Below are the code and all the weights of a small trained network. Each question names an input and a target symbol and asks about switching units off, where a switched-off unit gives its printed mean instead of its output.

import numpy as np


def w(rows, s, z=0):
    codes = np.array(rows[::2]) - 128.0
    scale = np.full(codes.shape[1], s)
    scale[-1] = z or s
    return codes * scale


def norm(h):
    return h / np.sqrt((h * h).mean(-1, keepdims=True) + 1e-5)


def f(y):
    return np.maximum(y, 0)


def softmax(a):
    e = np.exp(a - a.max(-1, keepdims=True))
    return e / e.sum(-1, keepdims=True)


def log_softmax(a):
    a = a - a.max(-1, keepdims=True)
    return a - np.log(np.exp(a).sum(-1, keepdims=True))


def net(x, mask):
    ids = ['αδεηθπσψ'.index(c) for c in x.split()]
    T = len(ids)
    res = E[ids] + P[:T]
    r = norm(res)
    for j in range(2):
        rows = slice(4 * j, 4 * j + 4)
        q, k, v = (r @ M[0][rows].T for M in (Q, K, V))
        z = softmax(np.where(np.tri(T) > 0, q @ k.T / 4**0.5, -1e9)) @ v
        o = O[0][rows]
        res = res + np.where(mask[j], z, o[:, -1]) @ o[:, :-1]
    y = f(norm(res) @ A[0][:, :-1].T + A[0][:, -1])
    res = res + np.where(mask[2:10], y, B[0][:, -1]) @ B[0][:, :-1]
    return log_softmax(norm(res)[-1] @ U[:, :-1].T + U[:, -1])


Q, K, V, O, A, B = {}, {}, {}, {}, {}, {}
E = w([
[246,194,185,120,125,118,61],'α',
[130,112,23,94,231,161,59],'δ',
[182,144,104,167,187,231,185],'ε',
[47,144,78,96,229,197,157],'η',
[88,132,122,90,108,86,46],'θ',
[100,149,53,245,105,137,100],'π',
[158,130,148,16,147,186,128],'σ',
[96,185,189,127,101,180,192],'ψ',
],0.012)
P = w([
[76,107,74,96,164,50,240],'0',
[145,57,76,85,92,170,176],'1',
[58,184,163,112,230,71,176],'2',
[144,148,25,63,42,136,172],'3',
[76,165,168,137,184,186,77],'4',
[111,235,43,57,69,89,160],'5',
[117,183,114,118,97,254,40],'6',
],0.0072)
Q[0] = w([
[143,192,54,87,53,246,78],'h1',
[79,95,107,128,117,103,203],'h1',
[109,76,205,168,137,219,51],'h1',
[104,252,129,129,207,150,109],'h1',
[132,77,151,147,109,98,174],'h2',
[87,160,90,80,136,184,127],'h2',
[130,159,121,101,141,138,170],'h2',
[87,103,131,129,135,131,136],'h2',
],0.014)
K[0] = w([
[103,253,127,116,166,124,101],'h1',
[158,78,198,165,143,108,128],'h1',
[169,186,41,73,81,56,198],'h1',
[139,179,85,117,81,197,85],'h1',
[86,103,126,130,152,126,157],'h2',
[132,211,120,113,137,140,96],'h2',
[152,131,113,120,140,155,105],'h2',
[118,144,98,113,107,160,104],'h2',
],0.016)
V[0] = w([
[77,167,121,186,114,60,87],'h1',
[186,115,124,255,156,176,133],'h1',
[120,79,123,135,194,98,116],'h1',
[47,118,153,168,131,168,165],'h1',
[15,178,68,120,119,214,139],'h2',
[57,115,99,79,88,144,96],'h2',
[139,140,141,74,148,112,126],'h2',
[87,80,115,76,160,124,157],'h2',
],0.0098)
O[0] = w([
[118,159,199,176,179,83,108,97],'h1',
[157,109,132,169,110,172,80,2],'h1',
[103,77,133,119,196,153,119,74],'h1',
[95,152,159,128,137,167,133,96],'h1',
[109,11,137,106,172,146,198,161],'h2',
[115,66,146,139,152,157,155,108],'h2',
[168,98,132,126,123,122,109,240],'h2',
[126,108,186,156,123,156,126,104],'h2',
],0.011,0.0031)
A[0] = w([
[181,87,194,131,186,142,184,106],'n1',
[148,90,55,108,186,126,84,59],'n2',
[66,7,180,121,76,166,99,142],'n3',
[76,175,167,119,86,135,184,104],'n4',
[158,186,163,107,159,147,93,207],'n5',
[138,33,111,196,144,99,252,114],'n6',
[123,140,184,134,188,136,122,255],'n7',
[133,157,64,87,127,128,110,156],'n8',
],0.012,0.0062)
B[0] = w([
[185,179,131,74,93,202,142,202],'n1',
[184,99,249,173,147,129,130,152],'n2',
[97,160,142,112,145,33,141,228],'n3',
[137,84,187,152,164,131,108,160],'n4',
[87,100,104,183,133,132,152,220],'n5',
[129,168,116,226,115,140,68,254],'n6',
[121,88,85,78,84,102,108,217],'n7',
[131,106,184,107,161,140,143,224],'n8',
],0.014,0.0091)
U = w([
[247,183,150,134,96,69,116,68],'α',
[191,86,179,128,197,144,90,176],'δ',
[193,120,95,137,87,253,112,110],'ε',
[51,107,88,93,178,192,117,164],'η',
[86,97,133,99,125,20,123,85],'θ',
[82,93,69,206,71,119,90,152],'π',
[165,110,124,31,83,146,146,252],'σ',
[98,195,220,142,63,159,169,16],'ψ',
],0.012,0.0039)

Each question gives the input, a string of symbols that net reads in full, and the target symbol t.
The units are the heads (4 rows each of Q, K, V and O) and the neurons (one row each of A and B). Each row of codes is followed by its name. A weight is (code - 128) times the scale printed after its matrix; where a second scale follows, it is the last column's (O, A, B and U).
mask holds one flag per unit, heads first, then neurons. A switched-off unit (its flag False) gives its mean, the last column of its rows in O or B, instead of its output. The means were averaged over made-up inputs and are rounded, as every weight is.
A unit's drop is (log p(t) with every unit on - log p(t) with that unit switched off) / (log p(t) with every unit on - log p(t) with every unit switched off).
The circuit of an input: a set's keep is (log p(t) with only the set's units on - log p(t) with every unit switched off) / (log p(t) with every unit on - log p(t) with every unit switched off). Starting from all 10 units, units are removed one at a time, each time the one whose removal leaves the highest keep (on an exact tie, the one counted first), for as long as the keep stays at least 0.8.
circuit, biggest first: the units of the circuit, biggest drop first
k most important neurons: the k neurons with the biggest drops, biggest first
which heads matter: for each layer, one digit per head in row order, 1 if its drop is at least 0.15 and else 0, layers parted by /
input π π σ α π σ, target π: which heads matter	10
input ψ π α π θ ψ, target θ: circuit, biggest first	[h1; n7]
input θ δ π α δ δ θ, target δ: which heads matter	10
input π σ π θ α ψ, target α: circuit, biggest first	[h2]
input π α ψ σ, target ψ: which heads matter	11
input ε α ψ π ψ ψ π, target ψ: which heads matter	10
input π σ ε α ψ ε, target ψ: which heads matter	11
input α η π σ, target π: which heads matter	11
input θ α σ ψ, target σ: which heads matter	10
input ψ ε ε α σ η σ, target η: 2 most important neurons	[n5; n1]
input ψ θ π η α ψ π, target ψ: 3 most important neurons	[n6; n7; n8]
input α δ σ ψ α δ δ, target δ: 2 most important neurons	[n2; n8]
input π α π ψ, target π: circuit, biggest first	[h1; n5; n7]
input η θ ψ δ α σ π, target σ: which heads matter	10
input δ θ δ σ α π, target α: 4 most important neurons	[n5; n6; n7; n8]
input π θ ε ψ α σ δ, target σ: circuit, biggest first	[h1]
input ψ θ ψ α ψ, target α: which heads matter	11
input σ ε π α, target π: circuit, biggest first	[h1; n5; n7]
input α σ θ δ, target θ: 2 most important neurons	[n6; n1]
input η π α π δ, target π: circuit, biggest first	[h1; n5]
input δ σ π π α, target π: circuit, biggest first	[n5]
input δ ε δ ψ σ α, target σ: circuit, biggest first	[h1; n6]
input σ ψ π π σ ψ θ, target θ: circuit, biggest first	[h2; n3]
input η π θ π α θ θ, target θ: 2 most important neurons	[n6; n1]
input θ π σ, target σ: circuit, biggest first	[n1; n7]
input ψ δ α σ, target α: 2 most important neurons	[n7; n1]
input θ π ε α ψ θ, target ψ: 2 most important neurons	[n7; n3]
input π θ α δ η θ, target η: most important neuron	[n3]
